Below is a small trained network, with its code and all its weights. Each question gives an input and a class and asks what happens when units are switched off, that is, made to give their printed mean instead of their output.

import numpy as np


def w(rows, s, z=0):
    codes = np.array(rows[::2]) - 128.0
    scale = np.full(codes.shape[1], s)
    scale[-1] = z or s
    return codes * scale


def f(y):
    return np.maximum(y, 0)


def log_softmax(a):
    a = a - a.max(-1, keepdims=True)
    return a - np.log(np.exp(a).sum(-1, keepdims=True))


def net(x, mask):
    res = np.array(x, float).reshape(1, 6) / 4 @ E
    y = f(res @ A[0][:, :-1].T + A[0][:, -1])
    res = res + np.where(mask, y, B[0][:, -1]) @ B[0][:, :-1]
    return log_softmax(res[-1] @ U[:, :-1].T + U[:, -1])


A, B = {}, {}
E = w([
[130,129,128],'x0',
[89,140,220],'x1',
[128,129,126],'x2',
[128,128,128],'x3',
[148,212,147],'x4',
[249,101,172],'x5',
],0.015)
A[0] = w([
[68,111,66,45],'n0',
[253,119,218,6],'n1',
[78,119,78,181],'n2',
[186,146,199,198],'n3',
[189,86,127,130],'n4',
[88,190,146,124],'n5',
[134,103,105,60],'n6',
[173,37,101,109],'n7',
[56,241,164,104],'n8',
[170,191,105,33],'n9',
[215,31,128,185],'n10',
[179,143,182,1],'n11',
[70,179,142,81],'n12',
[44,117,59,83],'n13',
[127,127,127,114],'n14',
[175,223,111,167],'n15',
[141,140,80,75],'n16',
[75,22,227,106],'n17',
[171,96,133,84],'n18',
[96,48,136,113],'n19',
[146,183,39,48],'n20',
[152,82,115,111],'n21',
],0.012,0.0092)
B[0] = w([
[191,171,97,181],'n0',
[91,110,67,217],'n1',
[102,105,119,212],'n2',
[153,166,77,217],'n3',
[143,149,183,191],'n4',
[121,95,163,174],'n5',
[174,125,137,136],'n6',
[175,145,185,199],'n7',
[117,87,188,206],'n8',
[164,154,118,146],'n9',
[177,149,171,252],'n10',
[3,23,105,151],'n11',
[150,128,191,170],'n12',
[164,151,61,214],'n13',
[123,115,110,128],'n14',
[60,114,73,198],'n15',
[84,99,137,147],'n16',
[119,139,15,199],'n17',
[116,108,142,160],'n18',
[95,133,92,177],'n19',
[77,110,95,168],'n20',
[140,145,156,162],'n21',
],0.012,0.014)
U = w([
[144,202,48,177],'0',
[20,115,71,193],'1',
[125,163,249,3],'2',
],0.013,0.0029)

Each question gives the input, the list of numbers given to net, and the class t.
The units are the neurons (one row each of A and B). Each row of codes is followed by its name. A weight is (code - 128) times the scale printed after its matrix; where a second scale follows, it is the last column's (A, B and U).
mask holds one flag per neuron, in row order. A switched-off neuron (its flag False) gives its mean, the last column of its row in B, instead of its output. The means were averaged over made-up inputs and are rounded, as every weight is.
A unit's drop is (log p(t) with every unit on - log p(t) with that unit switched off) / (log p(t) with every unit on - log p(t) with every unit switched off).
The circuit of an input: a set's keep is (log p(t) with only the set's units on - log p(t) with every unit switched off) / (log p(t) with every unit on - log p(t) with every unit switched off). Starting from the 12 units with the biggest drops (on a tie, the unit counted first), units are removed one at a time, each time the one whose removal leaves the highest keep (on an exact tie, the one counted first), for as long as the keep stays at least 0.8.
circuit, biggest first: the units of the circuit, biggest drop first
k most important neurons: the k neurons with the biggest drops, biggest first
drop of u: that unit's drop, to one decimal
input [3,7,-2,-4,4,7], class 1: circuit, biggest first => (n11)
input [8,1,-3,-7,3,4], class 1: circuit, biggest first => (n11; n1)
input [0,-1,-8,3,-6,-4], class 0: circuit, biggest first => (n0; n13)
input [4,-3,6,4,0,-8], class 0: 4 most important neurons => (n0; n13; n15; n11)
input [-6,6,-5,7,2,-1], class 2: 2 most important neurons => (n1; n8)
input [5,3,-5,0,2,-7], class 2: 2 most important neurons => (n12; n8)
input [-3,0,-1,-7,-7,7], class 2: 4 most important neurons => (n10; n7; n4; n13)
input [1,4,3,8,1,-8], class 2: 4 most important neurons => (n12; n8; n1; n15)
input [-4,1,-7,-6,6,-5], class 2: 2 most important neurons => (n8; n12)
input [-6,1,3,1,-7,1], class 0: 2 most important neurons => (n17; n8)
input [-7,2,5,-8,-5,1], class 0: drop of n11 => 0.2
input [7,-1,5,8,0,-8], class 0: drop of n15 => 0.7
input [3,-8,7,-1,-4,3], class 2: drop of n9 => 0.0
input [-1,8,-1,3,-2,4], class 0: circuit, biggest first => (n17)
input [3,-6,0,-5,3,0], class 1: drop of n20 => 0.1
input [7,-3,0,-3,-8,-5], class 0: 2 most important neurons => (n0; n13)
